Here is a tiny trained network, its code and every weight. The questions are about switching its units off for an input and a class, where a switched-off unit gives its printed mean instead of its output.

import numpy as np


def w(rows, s, z=0):
    codes = np.array(rows[::2]) - 128.0
    scale = np.full(codes.shape[1], s)
    scale[-1] = z or s
    return codes * scale


def f(y):
    return np.maximum(y, 0)


def log_softmax(a):
    a = a - a.max(-1, keepdims=True)
    return a - np.log(np.exp(a).sum(-1, keepdims=True))


def net(x, mask):
    res = np.array(x, float).reshape(1, 5) / 4 @ E
    y = f(res @ A[0][:, :-1].T + A[0][:, -1])
    res = res + np.where(mask, y, B[0][:, -1]) @ B[0][:, :-1]
    return log_softmax(res[-1] @ U[:, :-1].T + U[:, -1])


A, B = {}, {}
E = w([
[249,18,36,38,72,19,4,43,226,19],'x0',
[132,128,126,127,131,123,126,125,129,128],'x1',
[238,221,232,34,17,18,63,203,34,250],'x2',
[194,166,241,241,233,127,22,7,18,45],'x3',
[38,11,219,17,45,249,39,238,9,15],'x4',
],0.0035)
A[0] = w([
[41,12,192,32,64,244,51,231,38,28,124],'N0',
[36,39,31,181,214,227,159,86,196,18,63],'N1',
[215,50,66,75,100,50,35,75,191,52,42],'N2',
[222,42,68,69,89,33,30,72,201,45,52],'N3',
[34,230,201,208,167,209,234,205,46,220,41],'N4',
[180,109,223,185,194,151,19,46,31,32,64],'N5',
[225,51,79,64,78,48,31,82,194,75,50],'N6',
[218,52,59,79,89,47,35,77,207,54,70],'N7',
[47,15,204,38,69,247,37,208,14,24,98],'N8',
[65,62,23,22,18,146,201,241,218,181,108],'N9',
[59,55,32,18,24,149,194,240,217,175,116],'N10',
[186,127,229,201,201,131,18,43,38,31,74],'N11',
[229,188,238,15,15,31,45,214,26,226,121],'N12',
[236,254,26,244,224,9,236,4,251,244,252],'N13',
[35,30,57,171,216,232,160,114,181,23,186],'N14',
[245,216,230,23,13,12,53,192,44,242,141],'N15',
[34,223,196,219,176,211,235,188,57,228,67],'N16',
[56,53,31,13,23,155,195,242,219,179,87],'N17',
[39,36,42,181,210,225,154,78,204,25,48],'N18',
[160,116,229,182,186,171,23,54,21,38,135],'N19',
],0.0035,0.0023)
B[0] = w([
[42,13,96,65,43,63,40,13,224,241,255],'N0',
[180,239,59,224,50,215,34,235,208,35,202],'N1',
[28,39,222,35,234,233,210,226,30,47,181],'N2',
[27,39,218,35,237,235,209,232,39,49,189],'N3',
[17,30,236,16,231,240,185,222,49,46,215],'N4',
[213,80,14,233,216,27,210,96,35,210,208],'N5',
[26,63,215,45,235,237,187,236,55,42,182],'N6',
[33,58,215,44,233,232,189,220,58,53,186],'N7',
[35,8,78,63,38,81,32,17,234,246,253],'N8',
[228,96,27,243,219,28,224,105,34,199,207],'N9',
[222,113,26,239,216,28,222,103,36,191,208],'N10',
[203,61,17,238,215,30,210,82,44,224,211],'N11',
[159,235,34,240,77,231,32,243,192,53,250],'N12',
[3,6,68,24,27,177,10,11,248,251,252],'N13',
[170,226,98,201,47,190,34,201,217,60,223],'N14',
[117,221,32,236,81,236,20,244,198,59,251],'N15',
[8,25,246,16,221,240,175,204,62,54,218],'N16',
[235,121,25,247,218,24,235,112,22,184,205],'N17',
[172,243,58,225,52,218,34,237,203,37,198],'N18',
[205,81,29,225,183,31,195,77,57,218,222],'N19',
],0.0035,0.0058)
U = w([
[13,46,246,5,243,251,235,243,23,16,24],'0',
[22,16,58,44,13,90,14,12,243,245,91],'1',
[220,250,59,244,29,230,21,248,185,22,11],'2',
[247,99,35,248,227,10,252,80,11,203,20],'3',
[126,107,122,125,97,133,125,128,135,116,253],'4',
[219,229,241,16,6,34,199,17,164,12,121],'5',
],0.0035,0.0031)

Each question gives the input, the list of numbers given to net, and the class t.
The units are the neurons (one row each of A and B). Each row of codes is followed by its name. A weight is (code - 128) times the scale printed after its matrix; where a second scale follows, it is the last column's (A, B and U).
mask holds one flag per neuron, in row order. A switched-off neuron (its flag False) gives its mean, the last column of its row in B, instead of its output. The means were averaged over made-up inputs and are rounded, as every weight is.
A unit's drop is (log p(t) with every unit on - log p(t) with that unit switched off) / (log p(t) with every unit on - log p(t) with every unit switched off).
The circuit of an input: a set's keep is (log p(t) with only the set's units on - log p(t) with every unit switched off) / (log p(t) with every unit on - log p(t) with every unit switched off). Starting from the 12 units with the biggest drops (on a tie, the unit counted first), units are removed one at a time, each time the one whose removal leaves the highest keep (on an exact tie, the one counted first), for as long as the keep stays at least 0.8.
circuit, biggest first: the units of the circuit, biggest drop first
k most important neurons: the k neurons with the biggest drops, biggest first
drop of u: that unit's drop, to one decimal
input [1,-8,6,8,4], class 3: 3 most important neurons => [N11 N5 N19]
input [1,6,6,4,-2], class 2: circuit, biggest first => [N15 N12]
input [-2,1,-3,0,-4], class 1: circuit, biggest first => [N13]
input [5,-3,-6,-3,3], class 2: 3 most important neurons => [N1 N18 N14]
input [-7,-3,-3,5,-5], class 0: circuit, biggest first => [N16 N4]
input [6,0,-8,1,3], class 2: 2 most important neurons => [N1 N18]
input [5,1,-4,-8,6], class 3: circuit, biggest first => [N17 N10]
input [-6,-2,6,-7,7], class 1: 2 most important neurons => [N0 N8]
input [7,0,6,3,6], class 0: 2 most important neurons => [N3 N6]
input [3,0,6,-6,-4], class 2: 2 most important neurons => [N15 N12]
input [-7,7,7,-1,-2], class 0: 2 most important neurons => [N4 N16]
input [-1,-5,8,-7,-2], class 2: 2 most important neurons => [N15 N12]
input [4,2,7,4,4], class 2: 3 most important neurons => [N12 N15 N13]
input [-7,-3,-7,2,-6], class 0: circuit, biggest first => [N16]
input [-4,3,8,-8,2], class 2: drop of N19 => 0.2
input [0,-8,2,8,6], class 3: drop of N11 => 0.3
input [-8,-4,3,1,-8], class 0: drop of N8 => 0.1
